Below are the code and all the weights of a small trained network. Each question names an input and a target symbol and asks about switching units off, where a switched-off unit gives its printed mean instead of its output.

import numpy as np


def w(rows, s, z=0):
    codes = np.array(rows[::2]) - 128.0
    scale = np.full(codes.shape[1], s)
    scale[-1] = z or s
    return codes * scale


def softmax(a):
    e = np.exp(a - a.max(-1, keepdims=True))
    return e / e.sum(-1, keepdims=True)


def log_softmax(a):
    a = a - a.max(-1, keepdims=True)
    return a - np.log(np.exp(a).sum(-1, keepdims=True))


def net(x, mask):
    ids = ['ΓΘΣαβδεζηλμπφ'.index(c) for c in x.split()]
    T = len(ids)
    res = E[ids] + P[:T]
    u = 0
    for l in range(2):
        r = res
        for j in range(3):
            rows = slice(3 * j, 3 * j + 3)
            q, k, v = (r @ M[l][rows].T for M in (Q, K, V))
            z = softmax(np.where(np.tri(T) > 0, q @ k.T / 3**0.5, -1e9)) @ v
            o = O[l][rows]
            res = res + np.where(mask[u + j], z, o[:, -1]) @ o[:, :-1]
        u += 3
    return log_softmax(res[-1] @ U[:, :-1].T + U[:, -1])


Q, K, V, O = {}, {}, {}, {}
E = w([
[104,107,140,153,199,87,108,98],'Γ',
[128,203,115,125,46,194,111,138],'Θ',
[141,76,143,252,120,142,136,140],'Σ',
[154,158,77,182,126,104,58,105],'α',
[152,214,153,141,101,151,107,99],'β',
[43,71,133,53,176,126,108,132],'δ',
[41,163,150,68,121,157,159,93],'ε',
[93,80,128,89,145,131,44,207],'ζ',
[113,84,119,107,119,199,139,150],'η',
[140,110,157,144,57,114,99,185],'λ',
[178,77,117,219,198,157,120,88],'μ',
[161,95,128,88,157,135,81,148],'π',
[107,123,85,141,118,142,131,137],'φ',
],0.019)
P = w([
[131,158,150,179,136,93,90,11],'0',
[68,60,60,178,102,179,135,158],'1',
[51,117,82,185,67,136,112,178],'2',
[74,98,99,144,111,166,135,181],'3',
[53,121,111,127,120,145,123,175],'4',
[69,137,124,109,126,135,113,176],'5',
[80,134,139,105,122,102,84,202],'6',
[74,183,175,80,117,98,88,176],'7',
],0.013)
Q[0] = w([
[204,111,164,194,119,115,186,147],'0.h1',
[88,98,123,121,231,62,99,133],'0.h1',
[123,98,79,111,99,181,118,254],'0.h1',
[73,175,114,146,148,105,117,96],'0.h2',
[143,132,158,153,129,63,84,153],'0.h2',
[191,130,135,146,131,93,187,23],'0.h2',
[122,109,59,180,115,180,90,175],'0.h3',
[105,136,119,153,194,151,65,192],'0.h3',
[103,161,141,134,174,167,81,130],'0.h3',
],0.0084)
K[0] = w([
[188,135,100,241,138,155,181,160],'0.h1',
[125,122,84,116,196,89,21,76],'0.h1',
[149,114,170,78,101,159,101,177],'0.h1',
[153,100,126,137,97,124,181,117],'0.h2',
[105,159,95,150,125,105,162,103],'0.h2',
[118,74,38,113,96,108,152,182],'0.h2',
[132,148,194,138,121,79,133,132],'0.h3',
[181,144,164,133,126,118,136,56],'0.h3',
[203,95,158,131,154,2,54,76],'0.h3',
],0.0091)
V[0] = w([
[162,143,75,60,87,209,61,233],'0.h1',
[59,156,92,89,134,132,46,169],'0.h1',
[166,92,148,174,84,122,122,190],'0.h1',
[23,87,35,184,68,44,108,195],'0.h2',
[59,72,152,156,86,155,90,184],'0.h2',
[189,77,84,29,160,170,33,219],'0.h2',
[176,167,188,87,30,47,219,192],'0.h3',
[96,101,68,167,163,220,21,149],'0.h3',
[122,82,225,118,70,169,255,88],'0.h3',
],0.006)
O[0] = w([
[143,179,51,186,91,123,191,76,149],'0.h1',
[163,75,128,191,103,167,105,122,222],'0.h1',
[120,160,137,57,168,157,98,127,117],'0.h1',
[46,102,64,31,73,153,77,218,149],'0.h2',
[194,59,44,38,38,136,119,127,146],'0.h2',
[170,94,70,161,174,49,115,139,47],'0.h2',
[126,207,55,138,143,139,85,125,2],'0.h3',
[118,52,87,196,128,254,77,197,192],'0.h3',
[125,171,80,108,134,166,156,35,76],'0.h3',
],0.0074,0.0083)
Q[1] = w([
[67,31,166,72,89,254,28,229],'1.h1',
[157,118,132,151,92,192,127,175],'1.h1',
[163,195,95,100,175,79,164,44],'1.h1',
[117,62,135,119,107,177,167,67],'1.h2',
[143,125,153,163,78,129,193,140],'1.h2',
[127,160,100,181,170,105,124,69],'1.h2',
[195,128,122,128,129,81,191,90],'1.h3',
[125,189,47,106,179,145,187,86],'1.h3',
[166,106,22,84,168,50,172,107],'1.h3',
],0.0079)
K[1] = w([
[156,88,211,204,83,107,82,1],'1.h1',
[136,169,239,141,176,63,51,90],'1.h1',
[75,153,17,164,193,91,195,139],'1.h1',
[146,108,162,63,176,201,135,84],'1.h2',
[116,208,114,170,143,141,206,162],'1.h2',
[154,159,66,185,202,210,123,51],'1.h2',
[40,80,97,129,83,129,198,133],'1.h3',
[121,98,143,91,130,127,205,232],'1.h3',
[109,112,62,74,68,143,136,212],'1.h3',
],0.0063)
V[1] = w([
[177,133,101,228,118,254,140,76],'1.h1',
[111,149,199,183,139,149,58,216],'1.h1',
[109,37,152,156,149,186,187,112],'1.h1',
[161,52,33,50,169,77,149,100],'1.h2',
[127,126,126,141,159,162,127,14],'1.h2',
[160,120,74,161,118,168,77,195],'1.h2',
[160,80,146,47,132,140,108,178],'1.h3',
[44,146,149,99,106,173,91,96],'1.h3',
[119,139,163,156,221,56,161,147],'1.h3',
],0.0086)
O[1] = w([
[139,35,176,102,165,183,173,81,146],'1.h1',
[101,161,142,212,214,120,117,74,248],'1.h1',
[203,117,223,199,141,178,157,196,228],'1.h1',
[97,162,171,199,84,115,141,158,41],'1.h2',
[212,173,96,120,4,99,68,195,108],'1.h2',
[57,76,189,85,152,57,150,89,157],'1.h2',
[104,154,104,255,50,96,75,164,133],'1.h3',
[103,163,149,92,183,156,60,131,211],'1.h3',
[228,87,23,136,230,75,144,142,150],'1.h3',
],0.0074,0.013)
U = w([
[143,68,77,153,116,34,160,80,255],'Γ',
[138,147,112,71,148,147,56,197,114],'Θ',
[153,62,177,132,74,117,102,111,94],'Σ',
[87,213,49,196,247,140,73,148,46],'α',
[108,116,99,215,146,211,14,46,248],'β',
[71,135,158,244,128,112,108,32,23],'δ',
[73,126,126,126,186,133,94,160,182],'ε',
[123,128,83,124,191,139,97,60,96],'ζ',
[62,148,147,144,227,102,93,98,48],'η',
[117,176,170,171,106,114,94,253,75],'λ',
[108,96,131,132,140,149,82,41,59],'μ',
[149,128,155,195,160,153,147,82,35],'π',
[58,138,53,132,138,100,47,65,172],'φ',
],0.0045,0.0065)

Each question gives the input, a string of symbols that net reads in full, and the target symbol t.
The units are the heads (3 rows each of Q, K, V and O). Each row of codes is followed by its name. A weight is (code - 128) times the scale printed after its matrix; where a second scale follows, it is the last column's (O and U).
mask holds one flag per head, layer by layer. A switched-off head (its flag False) gives its mean, the last column of its rows in O, instead of its output. The means were averaged over made-up inputs and are rounded, as every weight is.
A unit's drop is (log p(t) with every unit on - log p(t) with that unit switched off) / (log p(t) with every unit on - log p(t) with every unit switched off).
The circuit of an input: a set's keep is (log p(t) with only the set's units on - log p(t) with every unit switched off) / (log p(t) with every unit on - log p(t) with every unit switched off). Starting from all 6 units, units are removed one at a time, each time the one whose removal leaves the highest keep (on an exact tie, the one counted first), for as long as the keep stays at least 0.8.
units of the circuit, in order: the units of the circuit, biggest drop first
most important unit: the unit with the biggest drop
which heads matter: for each layer, one digit per head in row order, 1 if its drop is at least 0.15 and else 0, layers parted by /
drop when u is switched off: that unit's drop, to one decimal
input α Γ ζ π α Γ, target η: which heads matter : 011 / 110
input ζ λ Σ, target δ: units of the circuit, in order : (1.h2 1.h3 0.h2)
input λ Γ φ, target φ: units of the circuit, in order : (1.h1 0.h3 0.h1)
input ζ Γ δ, target δ: most important unit : 1.h2
input Γ δ Γ η, target α: units of the circuit, in order : (0.h1 1.h1 1.h3 0.h2)
input ζ α δ ε Θ, target δ: which heads matter : 011 / 011
input δ η α π β Γ, target λ: units of the circuit, in order : (1.h1 0.h1 1.h3 0.h3)
input ε Γ η β, target Θ: which heads matter : 011 / 111
input λ π η Γ ζ, target φ: units of the circuit, in order : (1.h1 0.h3 0.h1)
input ζ ε Γ, target δ: units of the circuit, in order : (1.h2 1.h3 0.h3 0.h2)
input α δ Γ, target η: units of the circuit, in order : (1.h2 0.h3 1.h1 0.h1)
input Σ Θ λ μ β δ Γ ζ, target β: units of the circuit, in order : (0.h1 1.h1)
input ε δ λ, target Θ: units of the circuit, in order : (0.h3 1.h1 1.h3)
input δ Γ μ Γ β, target λ: most important unit : 1.h1
input λ φ Γ λ Γ, target φ: units of the circuit, in order : (1.h1 0.h3 0.h2)
input ε Σ η ζ, target Θ: units of the circuit, in order : (0.h3 1.h1)
input δ Θ β Γ Γ π Θ, target λ: units of the circuit, in order : (1.h1 0.h3)
input π α λ, target Γ: units of the circuit, in order : (0.h2 1.h3)
input λ λ δ, target φ: which heads matter : 101 / 100
input ε π Θ δ ε, target Θ: most important unit : 0.h3
input ε π Γ Γ π π, target Θ: which heads matter : 011 / 111
input ε Γ η ε β π, target Θ: which heads matter : 001 / 111
input δ δ Θ ε Σ β Γ, target λ: drop when 1.h3 is switched off : 0.2
input Γ ε μ Γ δ λ, target α: drop when 1.h3 is switched off : 0.4
input α ε δ Γ δ δ δ, target η: drop when 1.h1 is switched off : 0.4
